Below is a small trained network, with its code and all its weights. Each question gives an input and a target symbol and asks what happens when units are switched off, that is, made to give their printed mean instead of their output.

import numpy as np


def w(rows, s, z=0):
    codes = np.array(rows[::2]) - 128.0
    scale = np.full(codes.shape[1], s)
    scale[-1] = z or s
    return codes * scale


def f(y):
    return np.maximum(y, 0)


def softmax(a):
    e = np.exp(a - a.max(-1, keepdims=True))
    return e / e.sum(-1, keepdims=True)


def log_softmax(a):
    a = a - a.max(-1, keepdims=True)
    return a - np.log(np.exp(a).sum(-1, keepdims=True))


def net(x, mask):
    ids = ['ημξπτφψ'.index(c) for c in x.split()]
    T = len(ids)
    res = E[ids] + P[:T]
    q, k, v = (res @ M[0].T for M in (Q, K, V))
    z = softmax(np.where(np.tri(T) > 0, q @ k.T / 3**0.5, -1e9)) @ v
    res = res + np.where(mask[0], z, O[0][:, -1]) @ O[0][:, :-1]
    y = f(res @ A[0][:, :-1].T + A[0][:, -1])
    res = res + np.where(mask[1:17], y, B[0][:, -1]) @ B[0][:, :-1]
    return log_softmax(res[-1] @ U[:, :-1].T + U[:, -1])


Q, K, V, O, A, B = {}, {}, {}, {}, {}, {}
E = w([
[12,132,124],'η',
[27,135,139],'μ',
[140,14,224],'ξ',
[65,145,139],'π',
[144,164,150],'τ',
[11,238,231],'φ',
[253,214,208],'ψ',
],0.014)
P = w([
[95,184,43],'0',
[86,245,76],'1',
[108,255,96],'2',
[111,147,120],'3',
[99,102,133],'4',
[102,81,168],'5',
[114,59,194],'6',
[124,38,208],'7',
[109,18,213],'8',
],0.0059)
Q[0] = w([
[163,75,140],'H1',
[92,84,64],'H1',
[178,71,8],'H1',
],0.012)
K[0] = w([
[105,150,110],'H1',
[132,160,134],'H1',
[109,152,3],'H1',
],0.022)
V[0] = w([
[146,77,86],'H1',
[5,134,159],'H1',
[176,192,240],'H1',
],0.016)
O[0] = w([
[169,76,104,61],'H1',
[9,86,137,216],'H1',
[151,135,215,247],'H1',
],0.013)
A[0] = w([
[131,123,168,108],'N1',
[73,156,123,201],'N2',
[219,122,120,124],'N3',
[165,200,212,156],'N4',
[128,147,113,95],'N5',
[133,31,199,155],'N6',
[112,193,125,74],'N7',
[137,114,176,123],'N8',
[170,120,185,63],'N9',
[104,73,46,250],'N10',
[94,226,134,171],'N11',
[143,247,11,181],'N12',
[87,151,101,125],'N13',
[157,130,141,183],'N14',
[114,92,145,109],'N15',
[190,33,79,131],'N16',
],0.011)
B[0] = w([
[103,117,115,175],'N1',
[160,143,81,238],'N2',
[53,160,123,146],'N3',
[88,76,100,252],'N4',
[141,118,135,128],'N5',
[179,177,70,221],'N6',
[138,101,172,146],'N7',
[93,131,116,186],'N8',
[113,125,179,166],'N9',
[212,103,168,165],'N10',
[187,129,136,225],'N11',
[254,137,155,133],'N12',
[172,105,72,169],'N13',
[152,98,131,157],'N14',
[110,129,146,161],'N15',
[229,218,106,129],'N16',
],0.0089,0.022)
U = w([
[187,90,104,192],'η',
[175,92,123,104],'μ',
[247,232,125,253],'ξ',
[171,38,190,113],'π',
[159,2,106,63],'τ',
[108,170,115,141],'φ',
[151,8,116,69],'ψ',
],0.0065,0.0053)

Each question gives the input, a string of symbols that net reads in full, and the target symbol t.
The units are the heads (3 rows each of Q, K, V and O) and the neurons (one row each of A and B). Each row of codes is followed by its name. A weight is (code - 128) times the scale printed after its matrix; where a second scale follows, it is the last column's (O, A, B and U).
mask holds one flag per unit, heads first, then neurons. A switched-off unit (its flag False) gives its mean, the last column of its rows in O or B, instead of its output. The means were averaged over made-up inputs and are rounded, as every weight is.
A unit's drop is (log p(t) with every unit on - log p(t) with that unit switched off) / (log p(t) with every unit on - log p(t) with every unit switched off).
The circuit of an input: a set's keep is (log p(t) with only the set's units on - log p(t) with every unit switched off) / (log p(t) with every unit on - log p(t) with every unit switched off). Starting from the 12 units with the biggest drops (on a tie, the unit counted first), units are removed one at a time, each time the one whose removal leaves the highest keep (on an exact tie, the one counted first), for as long as the keep stays at least 0.8.
units of the circuit, in order: the units of the circuit, biggest drop first
unit that matters most: the unit with the biggest drop
top k neurons: the k neurons with the biggest drops, biggest first
drop of u: that unit's drop, to one decimal
input ψ η ξ η φ τ φ φ μ, target φ: units of the circuit, in order	[H1 N10 N6]
input η μ τ π μ φ φ η η, target φ: units of the circuit, in order	[H1 N6]
input τ φ η η φ π π, target φ: units of the circuit, in order	[H1 N4]
input τ τ η, target ξ: units of the circuit, in order	[H1 N4]
input ξ π μ, target ξ: units of the circuit, in order	[N4 H1]
input φ ψ φ, target π: unit that matters most	N4
input ψ η π, target π: top 3 neurons	[N4 N6 N2]
input ξ ξ ξ η, target ξ: units of the circuit, in order	[N4 H1]
input η τ ψ π, target π: top 4 neurons	[N4 N2 N9 N6]
input τ φ η μ η ψ ψ ψ, target π: top 4 neurons	[N4 N9 N2 N14]
input π μ φ η τ ψ φ φ η, target φ: top 2 neurons	[N10 N6]
input ψ η ψ τ τ, target π: top 3 neurons	[N4 N2 N6]
input ψ ψ η, target π: top 4 neurons	[N4 N6 N2 N9]
input ξ η ξ ξ ξ π ξ, target ξ: unit that matters most	N6
input ξ π τ ξ μ ξ, target ξ: drop of N6	0.5
input μ η φ φ ψ ψ, target π: drop of N4	1.0
input η η φ ψ μ, target π: drop of H1	1.5
input μ ξ η φ ξ, target φ: drop of N11	0.2
